Below are the code and all the weights of a small trained network. Each question names an input and a class and asks about switching units off, where a switched-off unit gives its printed mean instead of its output.

import numpy as np


def w(rows, s, z=0):
    codes = np.array(rows[::2]) - 128.0
    scale = np.full(codes.shape[1], s)
    scale[-1] = z or s
    return codes * scale


def f(y):
    return y / 2 * (1 + np.tanh(0.7978845608 * (y + 0.044715 * y**3)))


def log_softmax(a):
    a = a - a.max(-1, keepdims=True)
    return a - np.log(np.exp(a).sum(-1, keepdims=True))


def net(x, mask):
    res = np.array(x, float).reshape(1, 7) / 4 @ E
    y = f(res @ A[0][:, :-1].T + A[0][:, -1])
    res = res + np.where(mask, y, B[0][:, -1]) @ B[0][:, :-1]
    return log_softmax(res[-1] @ U[:, :-1].T + U[:, -1])


A, B = {}, {}
E = w([
[135,230,106,205,114,162],'x0',
[254,174,180,51,157,156],'x1',
[201,39,132,182,174,213],'x2',
[135,126,108,164,229,92],'x3',
[101,145,223,71,153,80],'x4',
[226,133,54,87,110,121],'x5',
[106,116,85,49,197,156],'x6',
],0.0077)
A[0] = w([
[128,120,103,37,151,97,104],'N1',
[71,211,89,111,123,51,144],'N2',
[78,87,106,202,127,91,163],'N3',
[66,197,95,106,120,72,145],'N4',
[110,166,144,147,148,118,252],'N5',
[73,207,94,115,121,57,139],'N6',
[129,150,184,191,77,157,89],'N7',
[66,78,97,219,128,83,165],'N8',
[214,97,123,121,254,136,219],'N9',
[124,144,86,152,164,174,118],'N10',
[111,182,101,140,133,84,190],'N11',
[101,110,59,164,205,218,109],'N12',
[100,103,57,118,183,220,177],'N13',
[45,179,143,125,84,126,103],'N14',
[130,58,95,124,98,181,156],'N15',
[139,73,129,53,129,121,142],'N16',
[140,55,95,114,103,242,206],'N17',
[113,130,76,157,183,194,121],'N18',
[65,76,95,222,127,81,170],'N19',
[210,178,36,184,64,149,177],'N20',
[140,148,102,141,219,147,241],'N21',
],0.0094,0.0036)
B[0] = w([
[99,103,88,92,138,79,185],'N1',
[177,106,157,150,130,115,222],'N2',
[103,103,82,157,160,126,201],'N3',
[164,98,156,143,133,108,212],'N4',
[123,129,150,186,142,134,180],'N5',
[171,111,155,152,132,118,216],'N6',
[76,149,110,110,120,110,179],'N7',
[98,93,62,167,170,124,222],'N8',
[184,80,140,128,202,115,254],'N9',
[128,123,152,120,125,161,158],'N10',
[153,120,147,160,126,135,180],'N11',
[113,120,170,136,124,201,199],'N12',
[129,117,157,200,113,150,201],'N13',
[138,114,159,156,171,118,206],'N14',
[143,138,99,173,106,99,180],'N15',
[104,121,85,102,116,102,186],'N16',
[156,135,114,176,114,91,224],'N17',
[122,118,158,125,127,171,176],'N18',
[101,99,69,167,167,124,226],'N19',
[151,170,123,179,79,248,246],'N20',
[133,98,150,157,148,137,198],'N21',
],0.014,0.0083)
U = w([
[44,128,117,54,65,86,72],'0',
[49,119,94,148,141,161,163],'1',
[119,126,80,64,152,106,19],'2',
[178,122,229,143,140,155,127],'3',
[142,207,105,156,5,166,157],'4',
[46,222,193,110,124,131,137],'5',
[154,165,76,106,102,152,1],'6',
[140,102,104,135,164,62,203],'7',
],0.012,0.0045)

Each question gives the input, the list of numbers given to net, and the class t.
The units are the neurons (one row each of A and B). Each row of codes is followed by its name. A weight is (code - 128) times the scale printed after its matrix; where a second scale follows, it is the last column's (A, B and U).
mask holds one flag per neuron, in row order. A switched-off neuron (its flag False) gives its mean, the last column of its row in B, instead of its output. The means were averaged over made-up inputs and are rounded, as every weight is.
A unit's drop is (log p(t) with every unit on - log p(t) with that unit switched off) / (log p(t) with every unit on - log p(t) with every unit switched off).
The circuit of an input: a set's keep is (log p(t) with only the set's units on - log p(t) with every unit switched off) / (log p(t) with every unit on - log p(t) with every unit switched off). Starting from the 12 units with the biggest drops (on a tie, the unit counted first), units are removed one at a time, each time the one whose removal leaves the highest keep (on an exact tie, the one counted first), for as long as the keep stays at least 0.8.
units of the circuit, in order: the units of the circuit, biggest drop first
unit that matters most: the unit with the biggest drop
k most important neurons: the k neurons with the biggest drops, biggest first
drop of u: that unit's drop, to one decimal
input [0,-5,7,7,6,8,5], class 3: unit that matters most : N12
input [7,8,-7,7,-5,2,-5], class 4: 2 most important neurons : N20, N14
input [-5,-2,7,-8,4,-3,7], class 7: 4 most important neurons : N20, N17, N16, N15
input [4,-2,-6,4,-1,6,-4], class 3: 3 most important neurons : N2, N6, N4
input [-5,5,5,5,2,1,1], class 7: 3 most important neurons : N20, N16, N1
input [-5,1,-1,-1,0,-6,-3], class 1: 2 most important neurons : N9, N2
input [2,5,-3,1,1,-4,-8], class 5: 2 most important neurons : N9, N7
input [6,2,-5,5,2,7,-5], class 4: 3 most important neurons : N20, N9, N14
input [-4,-5,-7,-6,4,7,-8], class 3: units of the circuit, in order : N2, N6
input [-7,3,8,-3,-2,6,-3], class 7: 2 most important neurons : N9, N16
input [-6,2,4,-1,5,-6,0], class 7: 2 most important neurons : N20, N12
input [-7,-5,0,-7,8,-3,-5], class 1: 2 most important neurons : N9, N17
input [8,-4,-2,6,6,-8,-7], class 7: drop of N4 : 0.1
input [2,1,-4,2,-2,3,7], class 3: drop of N10 : 0.0
input [7,-1,6,5,-8,8,-1], class 4: units of the circuit, in order : N20
input [3,1,1,1,-8,-4,-7], class 4: drop of N3 : -0.2
